Below is a small trained network, with its code and all its weights. Each question gives an input and a class and asks what happens when units are switched off, that is, made to give their printed mean instead of their output.

import numpy as np


def w(rows, s, z=0):
    codes = np.array(rows[::2]) - 128.0
    scale = np.full(codes.shape[1], s)
    scale[-1] = z or s
    return codes * scale


def f(y):
    return y / 2 * (1 + np.tanh(0.7978845608 * (y + 0.044715 * y**3)))


def log_softmax(a):
    a = a - a.max(-1, keepdims=True)
    return a - np.log(np.exp(a).sum(-1, keepdims=True))


def net(x, mask):
    res = np.array(x, float).reshape(1, 3) / 4 @ E
    y = f(res @ A[0][:, :-1].T + A[0][:, -1])
    res = res + np.where(mask, y, B[0][:, -1]) @ B[0][:, :-1]
    return log_softmax(res[-1] @ U[:, :-1].T + U[:, -1])


A, B = {}, {}
E = w([
[75,14,2,239,105],'x0',
[30,114,159,127,7],'x1',
[216,95,86,100,11],'x2',
],0.0095)
A[0] = w([
[248,157,73,142,178,151],'n0',
[66,104,79,179,157,134],'n1',
[68,154,149,149,182,91],'n2',
[222,152,84,128,40,105],'n3',
[35,175,129,134,154,122],'n4',
[152,94,46,222,152,119],'n5',
[63,190,107,114,46,149],'n6',
[171,117,70,73,146,66],'n7',
[135,153,79,101,177,125],'n8',
[39,135,161,145,45,93],'n9',
[112,113,124,112,198,83],'n10',
[69,48,81,148,137,151],'n11',
[72,152,160,148,160,104],'n12',
[163,158,193,105,127,125],'n13',
[129,143,180,90,157,146],'n14',
[74,68,197,103,75,86],'n15',
[94,136,165,150,34,135],'n16',
[183,125,137,164,168,114],'n17',
[103,83,109,208,141,138],'n18',
[153,231,118,81,151,133],'n19',
[103,123,221,44,112,119],'n20',
[195,92,113,120,210,163],'n21',
[133,207,164,58,113,127],'n22',
[188,108,106,50,31,92],'n23',
[209,119,120,134,115,139],'n24',
[130,8,94,145,64,69],'n25',
[189,107,78,99,66,83],'n26',
[83,126,191,161,81,114],'n27',
[37,140,152,121,83,120],'n28',
[79,84,186,139,189,86],'n29',
[124,165,99,131,123,111],'n30',
[32,125,116,171,195,7],'n31',
],0.011,0.0021)
B[0] = w([
[107,41,164,199,162,246],'n0',
[102,192,105,128,54,219],'n1',
[239,193,41,72,164,197],'n2',
[193,167,96,54,163,215],'n3',
[238,162,12,76,162,192],'n4',
[31,220,176,169,153,255],'n5',
[148,71,152,155,182,193],'n6',
[160,68,103,113,110,163],'n7',
[130,85,167,124,131,173],'n8',
[119,42,168,146,158,212],'n9',
[160,86,106,59,171,178],'n10',
[85,181,124,127,47,229],'n11',
[254,173,84,72,133,181],'n12',
[62,185,137,149,47,215],'n13',
[104,143,107,118,38,207],'n14',
[56,51,170,128,173,186],'n15',
[158,56,124,153,210,199],'n16',
[56,42,142,179,193,178],'n17',
[81,171,139,161,84,216],'n18',
[105,144,138,220,96,234],'n19',
[51,159,116,191,94,235],'n20',
[82,15,175,188,139,227],'n21',
[89,151,117,207,63,247],'n22',
[202,193,120,76,162,221],'n23',
[146,115,96,119,174,175],'n24',
[111,187,103,146,141,238],'n25',
[197,160,59,64,99,195],'n26',
[119,26,173,129,166,175],'n27',
[93,70,164,113,206,192],'n28',
[216,161,101,31,132,188],'n29',
[126,132,131,129,134,127],'n30',
[145,130,102,108,119,214],'n31',
],0.0062,0.0099)
U = w([
[60,231,131,200,25,230],'0',
[121,21,145,173,246,201],'1',
[224,210,50,42,188,3],'2',
],0.011,0.00076)

Each question gives the input, the list of numbers given to net, and the class t.
The units are the neurons (one row each of A and B). Each row of codes is followed by its name. A weight is (code - 128) times the scale printed after its matrix; where a second scale follows, it is the last column's (A, B and U).
mask holds one flag per neuron, in row order. A switched-off neuron (its flag False) gives its mean, the last column of its row in B, instead of its output. The means were averaged over made-up inputs and are rounded, as every weight is.
A unit's drop is (log p(t) with every unit on - log p(t) with that unit switched off) / (log p(t) with every unit on - log p(t) with every unit switched off).
The circuit of an input: a set's keep is (log p(t) with only the set's units on - log p(t) with every unit switched off) / (log p(t) with every unit on - log p(t) with every unit switched off). Starting from the 12 units with the biggest drops (on a tie, the unit counted first), units are removed one at a time, each time the one whose removal leaves the highest keep (on an exact tie, the one counted first), for as long as the keep stays at least 0.8.
units of the circuit, in order: the units of the circuit, biggest drop first
k most important neurons: the k neurons with the biggest drops, biggest first
drop of u: that unit's drop, to one decimal
input [7,-6,5], class 0: units of the circuit, in order	n5
input [4,-2,5], class 2: 3 most important neurons	n3, n26, n22
input [-3,-3,-1], class 0: units of the circuit, in order	n16, n3
input [-5,1,-6], class 2: 4 most important neurons	n4, n2, n12, n29
input [5,-5,-2], class 0: 2 most important neurons	n5, n1
input [8,-8,-5], class 0: 2 most important neurons	n1, n5
input [7,-7,-7], class 0: 2 most important neurons	n1, n5
input [5,8,-8], class 1: 4 most important neurons	n9, n28, n27, n15
input [4,-4,-5], class 2: drop of n21	-0.1
input [4,3,5], class 2: drop of n3	0.2
input [3,0,4], class 2: drop of n22	0.2
